Below is a small trained network, with its code and all its weights. Each question gives an input and a class and asks what happens when units are switched off, that is, made to give their printed mean instead of their output.

import numpy as np


def w(rows, s, z=0):
    codes = np.array(rows[::2]) - 128.0
    scale = np.full(codes.shape[1], s)
    scale[-1] = z or s
    return codes * scale


def norm(h):
    return h / np.sqrt((h * h).mean(-1, keepdims=True) + 1e-5)


def f(y):
    return y / 2 * (1 + np.tanh(0.7978845608 * (y + 0.044715 * y**3)))


def log_softmax(a):
    a = a - a.max(-1, keepdims=True)
    return a - np.log(np.exp(a).sum(-1, keepdims=True))


def net(x, mask):
    res = np.array(x, float).reshape(1, 3) / 4 @ E
    u = 0
    for l in range(2):
        y = f(norm(res) @ A[l][:, :-1].T + A[l][:, -1])
        res = res + np.where(mask[u : u + 6], y, B[l][:, -1]) @ B[l][:, :-1]
        u += 6
    return log_softmax(norm(res)[-1] @ U[:, :-1].T + U[:, -1])


A, B = {}, {}
E = w([
[108,114,116,133,123,20,101],'x0',
[103,188,2,99,10,152,102],'x1',
[9,109,123,41,186,224,52],'x2',
],0.0057)
A[0] = w([
[161,95,167,163,156,120,194,139],'L0N0',
[134,206,105,123,54,104,190,104],'L0N1',
[254,101,128,155,181,92,141,170],'L0N2',
[185,144,156,225,84,162,116,251],'L0N3',
[100,121,183,163,211,151,60,106],'L0N4',
[64,95,187,123,184,140,101,25],'L0N5',
],0.009,0.0028)
B[0] = w([
[55,31,88,113,145,71,244,218],'L0N0',
[196,193,100,166,133,231,76,208],'L0N1',
[68,110,49,148,112,47,167,254],'L0N2',
[177,173,122,53,90,2,130,227],'L0N3',
[136,97,213,189,124,148,183,223],'L0N4',
[177,133,158,202,72,198,98,206],'L0N5',
],0.008,0.0061)
A[1] = w([
[45,141,90,105,68,168,128,177],'L1N0',
[71,133,72,71,144,206,86,151],'L1N1',
[90,145,236,99,187,66,170,253],'L1N2',
[150,235,91,155,65,118,140,71],'L1N3',
[254,153,24,110,145,165,135,85],'L1N4',
[187,93,187,63,176,134,117,40],'L1N5',
],0.0062,0.0022)
B[1] = w([
[179,62,89,49,150,118,62,215],'L1N0',
[40,79,98,94,186,181,149,233],'L1N1',
[35,128,156,153,12,171,167,253],'L1N2',
[253,90,150,139,160,170,131,240],'L1N3',
[125,196,170,167,151,122,112,245],'L1N4',
[153,132,187,185,75,47,157,100],'L1N5',
],0.0081,0.0029)
U = w([
[43,113,44,140,146,19,200,79],'0',
[234,229,82,208,125,114,63,247],'1',
[98,128,200,254,140,177,128,22],'2',
[72,134,15,61,222,152,73,158],'3',
],0.0084,0.0015)

Each question gives the input, the list of numbers given to net, and the class t.
The units are the neurons (one row each of A and B). Each row of codes is followed by its name. A weight is (code - 128) times the scale printed after its matrix; where a second scale follows, it is the last column's (A, B and U).
mask holds one flag per neuron, layer by layer. A switched-off neuron (its flag False) gives its mean, the last column of its row in B, instead of its output. The means were averaged over made-up inputs and are rounded, as every weight is.
A unit's drop is (log p(t) with every unit on - log p(t) with that unit switched off) / (log p(t) with every unit on - log p(t) with every unit switched off).
The circuit of an input: a set's keep is (log p(t) with only the set's units on - log p(t) with every unit switched off) / (log p(t) with every unit on - log p(t) with every unit switched off). Starting from all 12 units, units are removed one at a time, each time the one whose removal leaves the highest keep (on an exact tie, the one counted first), for as long as the keep stays at least 0.8.
units of the circuit, in order: the units of the circuit, biggest drop first
most important unit: the unit with the biggest drop
k most important neurons: the k neurons with the biggest drops, biggest first
k most important neurons of layer l: the k neurons of layer l with the biggest drops, biggest first
drop of u: that unit's drop, to one decimal
input [5,2,-5], class 1: units of the circuit, in order => L0N1
input [6,0,8], class 2: units of the circuit, in order => L0N4; L0N5
input [-5,0,7], class 2: units of the circuit, in order => L0N4; L0N5
input [7,2,1], class 3: units of the circuit, in order => L0N3; L0N4; L0N2
input [5,1,4], class 3: 2 most important neurons => L0N3; L0N0
input [0,-8,-3], class 0: 2 most important neurons => L0N2; L0N0
input [6,4,1], class 3: 4 most important neurons => L0N3; L0N5; L1N1; L0N4
input [7,6,1], class 3: 2 most important neurons of layer 1 => L1N1; L1N0
input [6,2,-4], class 1: 2 most important neurons of layer 0 => L0N1; L0N0
input [-2,-1,6], class 2: drop of L0N4 => 0.2
input [-2,-4,-8], class 0: drop of L0N0 => 0.1
input [8,-6,1], class 2: drop of L0N5 => 0.4
input [6,-3,6], class 2: drop of L0N0 => 0.0
input [2,6,2], class 3: most important unit => L1N1
